Here is a tiny trained network, its code and every weight. The questions are about switching its units off for an input and a class, where a switched-off unit gives its printed mean instead of its output.

import numpy as np


def w(rows, s, z=0):
    codes = np.array(rows[::2]) - 128.0
    scale = np.full(codes.shape[1], s)
    scale[-1] = z or s
    return codes * scale


def norm(h):
    return h / np.sqrt((h * h).mean(-1, keepdims=True) + 1e-5)


def f(y):
    return np.maximum(y, 0)


def log_softmax(a):
    a = a - a.max(-1, keepdims=True)
    return a - np.log(np.exp(a).sum(-1, keepdims=True))


def net(x, mask):
    res = np.array(x, float).reshape(1, 4) / 4 @ E
    u = 0
    for l in range(2):
        y = f(norm(res) @ A[l][:, :-1].T + A[l][:, -1])
        res = res + np.where(mask[u : u + 6], y, B[l][:, -1]) @ B[l][:, :-1]
        u += 6
    return log_softmax(norm(res)[-1] @ U[:, :-1].T + U[:, -1])


A, B = {}, {}
E = w([
[115,131,254,14,108,128,102,89,224],'x0',
[195,161,179,177,47,57,69,225,141],'x1',
[87,122,204,65,193,151,126,248,10],'x2',
[135,86,169,160,132,55,218,95,134],'x3',
],0.0068)
A[0] = w([
[152,78,131,73,227,159,174,145,93,61],'0.n0',
[107,119,169,157,131,83,215,118,155,67],'0.n1',
[62,80,150,107,100,139,158,229,67,72],'0.n2',
[132,133,20,189,150,61,196,148,49,19],'0.n3',
[101,121,105,220,90,195,93,101,173,152],'0.n4',
[205,144,178,130,200,40,254,118,106,2],'0.n5',
],0.0076,0.005)
B[0] = w([
[135,209,158,176,96,74,130,108,90,209],'0.n0',
[186,137,109,157,188,182,177,205,200,183],'0.n1',
[55,127,183,165,11,175,93,123,142,237],'0.n2',
[118,64,119,40,93,122,100,128,153,254],'0.n3',
[27,107,195,176,166,153,124,132,133,224],'0.n4',
[149,111,115,254,204,189,121,165,226,191],'0.n5',
],0.0097,0.0049)
A[1] = w([
[149,165,135,169,78,25,74,171,136,185],'1.n0',
[136,101,21,152,82,113,140,149,91,1],'1.n1',
[113,158,104,115,167,178,179,21,86,91],'1.n2',
[129,215,92,107,142,198,42,149,139,77],'1.n3',
[148,176,184,41,158,107,148,125,207,189],'1.n4',
[147,158,48,182,94,88,120,7,185,66],'1.n5',
],0.011,0.0025)
B[1] = w([
[127,197,81,36,198,105,237,40,122,253],'1.n0',
[178,1,157,79,166,102,17,50,117,175],'1.n1',
[212,172,111,97,157,45,233,135,126,206],'1.n2',
[189,86,123,227,162,112,177,166,223,215],'1.n3',
[116,41,30,141,138,140,39,123,55,230],'1.n4',
[81,193,221,143,64,147,82,251,28,217],'1.n5',
],0.0097,0.0072)
U = w([
[34,172,206,148,72,147,106,187,59,152],'0',
[148,3,91,68,133,131,38,89,93,135],'1',
[193,97,111,216,171,175,173,179,203,138],'2',
[184,190,101,55,167,104,218,116,89,179],'3',
[63,108,92,116,119,177,181,86,170,162],'4',
[134,121,110,123,65,211,152,41,151,2],'5',
],0.013,0.0063)

Each question gives the input, the list of numbers given to net, and the class t.
The units are the neurons (one row each of A and B). Each row of codes is followed by its name. A weight is (code - 128) times the scale printed after its matrix; where a second scale follows, it is the last column's (A, B and U).
mask holds one flag per neuron, layer by layer. A switched-off neuron (its flag False) gives its mean, the last column of its row in B, instead of its output. The means were averaged over made-up inputs and are rounded, as every weight is.
A unit's drop is (log p(t) with every unit on - log p(t) with that unit switched off) / (log p(t) with every unit on - log p(t) with every unit switched off).
The circuit of an input: a set's keep is (log p(t) with only the set's units on - log p(t) with every unit switched off) / (log p(t) with every unit on - log p(t) with every unit switched off). Starting from all 12 units, units are removed one at a time, each time the one whose removal leaves the highest keep (on an exact tie, the one counted first), for as long as the keep stays at least 0.8.
units of the circuit, in order: the units of the circuit, biggest drop first
k most important neurons: the k neurons with the biggest drops, biggest first
k most important neurons of layer l: the k neurons of layer l with the biggest drops, biggest first
input [5,8,4,-1], class 3: units of the circuit, in order	[1.n0]
input [-6,-3,-5,1], class 1: 3 most important neurons	[0.n3 1.n1 0.n0]
input [3,4,1,-5], class 2: 3 most important neurons	[1.n3 0.n0 0.n3]
input [7,-3,-1,7], class 1: 2 most important neurons	[1.n4 1.n3]
input [3,7,-6,-6], class 3: 4 most important neurons	[1.n0 0.n5 0.n2 0.n1]
input [4,3,2,-8], class 2: 2 most important neurons	[1.n3 0.n3]
input [-4,-6,-6,6], class 0: 3 most important neurons	[1.n5 1.n0 1.n3]
input [-3,-1,-3,-2], class 4: units of the circuit, in order	[0.n4 0.n3]
input [6,6,-6,-4], class 0: 2 most important neurons of layer 0	[0.n3 0.n1]
input [-6,-6,5,0], class 1: units of the circuit, in order	[0.n3 1.n1]
input [-1,-4,-3,-5], class 2: 4 most important neurons	[1.n0 1.n3 0.n4 0.n0]
input [2,3,-1,-3], class 4: 4 most important neurons of layer 0	[0.n5 0.n1 0.n0 0.n3]
input [-5,-8,-3,-8], class 2: 2 most important neurons of layer 0	[0.n4 0.n0]
input [8,-8,-1,4], class 1: 2 most important neurons	[1.n4 1.n0]
input [-6,2,1,6], class 1: most important neuron of layer 1	[1.n1]
input [-7,-6,-4,6], class 1: 2 most important neurons of layer 1	[1.n1 1.n0]
input [3,8,6,5], class 3: 3 most important neurons	[1.n0 1.n5 0.n4]
input [4,-5,0,2], class 3: 2 most important neurons	[1.n2 0.n3]
input [1,-5,1,-5], class 2: 2 most important neurons of layer 1	[1.n3 1.n0]
input [1,5,-8,8], class 0: 3 most important neurons	[1.n5 1.n3 1.n2]
input [7,4,-7,-1], class 0: 2 most important neurons	[1.n5 0.n3]
input [1,-7,5,-7], class 2: most important neuron	[1.n3]
input [-6,-6,2,-8], class 2: 4 most important neurons of layer 1	[1.n3 1.n0 1.n4 1.n2]
input [-4,-4,-4,4], class 0: 3 most important neurons of layer 1	[1.n5 1.n0 1.n3]
input [-5,-3,0,-5], class 1: 2 most important neurons of layer 0	[0.n3 0.n5]
